[ 1.4 -0.5 -5.2  2.4 -6.4  5.6 -2.4 -1.6 -0.1 -0.7 -1.6  3.8 -0.5 -6.4
 -3.0 -0.9  1.6 -0.9]	[2]/zivi
[  2.0   2.1   0.4  10.5 -13.8   4.3  -0.1   0.3  -5.0  11.3   4.7  -0.1
   4.9   4.1  -7.2   0.4   2.3  -4.4]	[2]/zivi
[-1.8  2.9 -2.4  3.4 -5.8 -4.9 -3.3 10.7 -0.2  0.4 -2.6 -4.8  3.0 -3.0
  2.8  7.1 -4.3 -2.3]	[6]/vegad
[ -0.8   0.7  -5.2   2.0  -2.3   3.8   2.7  -1.5 -10.7  -2.3 -12.3   2.8
   1.3  -2.4  -1.4  -6.8   5.1   2.9]	[2]/vegad
[-19.9   0.7   3.0  -0.5  -8.3  -8.9   2.4 -18.2  -4.3   3.0   7.7   0.7
 -13.9  11.0  -2.2  -2.5 -10.3   6.5]	[2]/fasa
[  1.1   0.5   2.8   2.8   0.0  -3.8   4.3   3.7   1.5  17.1  -4.6 -14.5
   4.2   5.9  -3.5   4.4   4.2  -5.9]	[6]/vegad
[ -6.7   2.3   9.5   4.9 -25.2  -2.7  -2.1  -7.8   3.6  12.2 -17.7  -0.6
  -4.3  -3.3  -3.3   8.9   0.1  -5.4]	[2]/vegad
[  1.5   8.6  -2.5  -0.6 -12.8   3.5   3.7  -2.8   1.0  -3.7  11.9   1.3
   2.9 -10.7  -3.2 -14.3   3.2   3.3]	[2]/vegad
[ 1.2  3.4  0.0  1.6 -2.9  9.9  3.8  9.2 -1.2 -8.0  9.0 -5.4  2.4 -5.7
 -0.7 -4.8  3.3 -9.5]	[2]/vegad
[ -2.4  -1.3  -3.0   5.1  -8.4   7.4  -1.8 -11.3  -0.9 -17.0   8.1   2.6
   1.8  -5.2   0.9   2.2   1.0  -1.3]	[2]/vegad
[  3.8  -4.4  -4.3   7.0  -6.0   5.4  -5.5 -14.9  -4.3   4.7   7.4   2.6
  -3.7   1.9  -1.6   5.5   0.0  -0.7]	[2]/vegad
[ -9.9  -0.8   3.8   3.0 -14.4  -0.2  -1.4  -7.7  -1.2   4.9  -6.0   2.5
  -4.5   5.6   1.6   4.3  -4.7   2.3]	[2]/vegad
[ -1.9   2.3  -1.2   1.5 -12.6  15.8  -1.4 -16.7  -5.2   0.3  12.1   9.7
   0.4   2.0  -2.4   6.6   5.6   4.5]	[2]/vegad
[-2.4 -0.9 -1.3  3.7 -5.3  6.0 -1.9  1.9 -1.6 10.7  1.6 -4.3  1.0  2.6
 -5.5 -3.2 -0.1 -0.3]	[2]/zivi
[ -1.0  -2.1   1.2  -0.5 -13.9  -2.3   1.1  -3.6   3.1  13.8  -4.4   1.7
   0.2   3.9  -2.2  -2.4   0.0  -8.9]	[2]/zivi
[ 12.1  -6.1 -30.8 -35.0  32.9  60.5 -13.5  -5.6 -21.3 -60.5  60.5 -45.8
  42.5   2.1   6.8 -45.0   1.9  29.7]	[2]/zivi
[ -5.1  -3.6   1.5   4.9  -4.2  -3.7   3.4   1.4   5.6  -9.5   1.6  13.8
 -10.8  -6.3   0.3   4.1  -4.4   8.2]	[2]/suza
[  3.0  -1.2   1.3   1.9   3.0  -0.9  -0.8  11.7   1.8  -1.9  13.3 -10.1
   2.0  10.9   0.3   0.6  -8.2   2.7]	[6]/suza
[ -8.2  -2.3 -17.3 -17.5  30.3  17.1  -0.2  -4.1  -6.8 -42.9  42.8 -34.2
   2.0   8.2   2.2 -23.4 -10.6  15.5]	[6]/fasa
[ -7.9  -3.9  -4.9  -2.1  -3.7   8.3   0.4  -8.6   0.3 -21.4  19.3   5.3
  -2.7  -0.7   0.2  -3.5  -4.2  10.2]	[2]/fasa
[  1.2   0.4  -0.1  -1.2  -6.2   2.0  -2.7 -13.7  -6.4   6.8   3.6  -1.3
   8.1   5.8  -2.3   1.8  -0.2   3.2]	[2]/vegad
[ -0.3   0.3  -0.5  -5.2 -13.5  17.2  -0.3 -15.6   1.1  -0.7  12.7 -11.5
  -5.3   7.1  -4.3   3.3  -0.5   2.0]	[2]/vegad

[ 20.2  -6.9  -6.4   3.6   3.7   2.4  10.8   0.1 -10.9   4.4   9.0   5.5
   6.3  -6.6   8.7  -9.9   5.9  -4.3]	Nus/vum
[-29.1  23.7  12.2   2.0   4.1   1.9  17.3  10.6 -61.5   4.0  -9.8  15.1
   4.2 -25.0  -4.4  -8.8  -6.6   8.1]	nup/zozus
[-16.9  -9.7   1.3   5.4   5.6  -4.3  13.0  -4.1 -32.7   4.1   6.3   5.3
  -2.8 -19.1  -5.8   2.5   2.8  -3.4]	Nus/zozus
[ 10.3  -6.2  -9.6   7.1   3.5   7.5  21.0  13.0 -11.5  11.5 -20.4   2.4
   8.6 -10.9  -2.3  -7.7  -7.0   0.1]	razok/vum
[ -3.2  -1.5  -4.9  -4.5  -7.4   5.0   1.4   2.0 -32.8   4.5  -0.8  -4.5
   5.8  14.8  -0.5  -4.5   5.8  -8.6]	Nus/vum
[-19.4  -5.9 -10.7 -18.2  -7.1  -4.1  39.7  -3.6 -15.4  -2.3   6.6  -5.7
  -4.4  -3.8   0.7   0.3   9.7   7.9]	Nus/vum
[-14.0   2.0   9.0 -13.6  -3.9  -1.8   9.4   4.8 -19.6  -3.3  12.1   6.1
 -25.2  -8.1   3.0  -0.9  -5.2  -1.5]	Katu/diro
[ 10.9  -0.1  -7.5   0.4 -14.6   6.8   7.3   0.4 -17.7  12.1 -17.6 -16.4
   4.8   1.2  -6.7   0.3   5.5   7.5]	nup/vum
